Below is a small trained network, with its code and all its weights. Each question gives an input and a target symbol and asks what happens when units are switched off, that is, made to give their printed mean instead of their output.

import numpy as np


def w(rows, s, z=0):
    codes = np.array(rows[::2]) - 128.0
    scale = np.full(codes.shape[1], s)
    scale[-1] = z or s
    return codes * scale


def f(y):
    return y / 2 * (1 + np.tanh(0.7978845608 * (y + 0.044715 * y**3)))


def softmax(a):
    e = np.exp(a - a.max(-1, keepdims=True))
    return e / e.sum(-1, keepdims=True)


def log_softmax(a):
    a = a - a.max(-1, keepdims=True)
    return a - np.log(np.exp(a).sum(-1, keepdims=True))


def net(x, mask):
    ids = ['αβγδεζηθλμξσφψω'.index(c) for c in x.split()]
    T = len(ids)
    res = E[ids] + P[:T]
    q, k, v = (res @ M[0].T for M in (Q, K, V))
    z = softmax(np.where(np.tri(T) > 0, q @ k.T / 2**0.5, -1e9)) @ v
    res = res + np.where(mask[0], z, O[0][:, -1]) @ O[0][:, :-1]
    y = f(res @ A[0][:, :-1].T + A[0][:, -1])
    res = res + np.where(mask[1:13], y, B[0][:, -1]) @ B[0][:, :-1]
    return log_softmax(res[-1] @ U[:, :-1].T + U[:, -1])


Q, K, V, O, A, B = {}, {}, {}, {}, {}, {}
E = w([
[228,228,76,75,187],'α',
[95,102,180,88,132],'β',
[36,75,141,145,101],'γ',
[107,97,87,27,184],'δ',
[97,176,83,233,74],'ε',
[61,121,109,168,113],'ζ',
[92,161,60,185,111],'η',
[110,128,216,149,80],'θ',
[164,188,195,180,80],'λ',
[134,150,61,67,184],'μ',
[6,96,156,120,16],'ξ',
[66,101,78,114,137],'σ',
[76,66,147,48,147],'φ',
[165,187,167,100,155],'ψ',
[123,185,137,133,152],'ω',
],0.017)
P = w([
[102,129,129,247,255],'0',
[130,114,119,201,177],'1',
[95,157,153,160,208],'2',
[100,149,118,142,154],'3',
[114,186,171,89,171],'4',
[72,148,115,107,99],'5',
[132,192,175,41,112],'6',
[152,189,172,11,69],'7',
[99,212,173,32,60],'8',
],0.0096)
Q[0] = w([
[9,250,135,95,142],'head 1',
[121,140,177,119,161],'head 1',
],0.011)
K[0] = w([
[79,216,114,19,1],'head 1',
[153,117,87,115,63],'head 1',
],0.012)
V[0] = w([
[70,23,248,90,116],'head 1',
[127,30,51,56,222],'head 1',
],0.012)
O[0] = w([
[254,166,69,184,145,253],'head 1',
[120,250,182,101,69,23],'head 1',
],0.0067,0.0041)
A[0] = w([
[138,204,180,166,61,63],'neuron 1',
[163,108,50,135,202,163],'neuron 2',
[153,151,126,163,146,67],'neuron 3',
[60,129,235,130,100,139],'neuron 4',
[49,68,249,87,89,3],'neuron 5',
[158,132,77,161,130,57],'neuron 6',
[116,109,114,101,85,184],'neuron 7',
[106,154,130,88,166,124],'neuron 8',
[140,232,79,175,121,153],'neuron 9',
[140,62,183,135,120,117],'neuron 10',
[90,46,127,75,177,111],'neuron 11',
[185,185,36,163,139,28],'neuron 12',
],0.013,0.007)
B[0] = w([
[65,94,76,96,78,138],'neuron 1',
[129,129,146,176,71,254],'neuron 2',
[122,131,90,158,123,137],'neuron 3',
[126,205,150,114,154,209],'neuron 4',
[193,88,5,138,137,168],'neuron 5',
[89,156,121,160,125,167],'neuron 6',
[134,148,141,145,172,162],'neuron 7',
[106,91,104,198,117,190],'neuron 8',
[191,90,164,80,90,223],'neuron 9',
[57,131,95,102,126,134],'neuron 10',
[117,61,173,79,117,164],'neuron 11',
[77,131,114,108,200,208],'neuron 12',
],0.023,0.0082)
U = w([
[137,107,102,184,84,120],'α',
[98,160,179,128,139,214],'β',
[68,79,207,114,138,24],'γ',
[107,254,111,100,119,169],'δ',
[166,121,55,119,150,1],'ε',
[93,140,191,116,190,142],'ζ',
[95,58,131,99,187,75],'η',
[188,130,169,147,131,218],'θ',
[82,151,223,124,191,161],'λ',
[158,115,146,174,167,93],'μ',
[186,110,147,134,111,194],'ξ',
[68,190,149,76,46,83],'σ',
[98,119,137,104,214,222],'φ',
[165,112,98,77,61,164],'ψ',
[95,213,201,95,113,147],'ω',
],0.0068,0.0038)

Each question gives the input, a string of symbols that net reads in full, and the target symbol t.
The units are the heads (2 rows each of Q, K, V and O) and the neurons (one row each of A and B). Each row of codes is followed by its name. A weight is (code - 128) times the scale printed after its matrix; where a second scale follows, it is the last column's (O, A, B and U).
mask holds one flag per unit, heads first, then neurons. A switched-off unit (its flag False) gives its mean, the last column of its rows in O or B, instead of its output. The means were averaged over made-up inputs and are rounded, as every weight is.
A unit's drop is (log p(t) with every unit on - log p(t) with that unit switched off) / (log p(t) with every unit on - log p(t) with every unit switched off).
The circuit of an input: a set's keep is (log p(t) with only the set's units on - log p(t) with every unit switched off) / (log p(t) with every unit on - log p(t) with every unit switched off). Starting from the 12 units with the biggest drops (on a tie, the unit counted first), units are removed one at a time, each time the one whose removal leaves the highest keep (on an exact tie, the one counted first), for as long as the keep stays at least 0.8.
circuit, biggest first: the units of the circuit, biggest drop first
most important unit: the unit with the biggest drop
k most important neurons: the k neurons with the biggest drops, biggest first
input α θ γ η η ω ξ γ ζ, target α: 3 most important neurons	neuron 2; neuron 4; neuron 6
input μ δ μ μ σ μ μ θ, target δ: 2 most important neurons	neuron 4; neuron 9
input φ μ γ, target δ: most important unit	head 1
input ε ω σ μ μ ε, target δ: circuit, biggest first	head 1; neuron 4; neuron 5
input β φ φ, target ψ: 2 most important neurons	neuron 9; neuron 1
input θ μ γ θ δ φ β δ μ, target σ: circuit, biggest first	head 1; neuron 1
input α δ μ ψ, target δ: circuit, biggest first	head 1; neuron 4; neuron 11
input θ φ γ β δ ζ, target σ: circuit, biggest first	head 1; neuron 1
input μ θ λ, target α: circuit, biggest first	head 1; neuron 4; neuron 2
input α α μ, target ε: circuit, biggest first	neuron 5; head 1
input μ θ γ φ ζ, target ψ: circuit, biggest first	head 1; neuron 9; neuron 1
input ζ μ σ, target δ: circuit, biggest first	head 1; neuron 4
input μ μ θ φ φ σ α μ γ, target δ: circuit, biggest first	neuron 4; head 1; neuron 9
input δ ζ φ η η φ β λ ζ, target γ: circuit, biggest first	head 1; neuron 11; neuron 5
input μ ε α, target η: 4 most important neurons	neuron 11; neuron 5; neuron 8; neuron 2
input μ μ η μ φ μ, target ψ: circuit, biggest first	neuron 9; head 1; neuron 12
input η σ ε ε φ, target η: most important unit	neuron 11
input δ μ ξ, target α: circuit, biggest first	head 1; neuron 2
input σ δ ω, target σ: circuit, biggest first	head 1; neuron 1
input η σ ζ ε ε, target η: 3 most important neurons	neuron 11; neuron 5; neuron 2
input θ μ η, target δ: circuit, biggest first	head 1; neuron 4
input μ λ ψ, target γ: 2 most important neurons	neuron 11; neuron 5
input μ σ μ θ ξ μ, target α: 4 most important neurons	neuron 2; neuron 4; neuron 6; neuron 3
input ε δ μ μ μ φ, target δ: most important unit	head 1
input ε η ψ, target φ: 3 most important neurons	neuron 5; neuron 4; neuron 2
input β λ λ, target γ: 4 most important neurons	neuron 11; neuron 5; neuron 10; neuron 4
input ω θ ζ, target α: 3 most important neurons	neuron 2; neuron 4; neuron 12
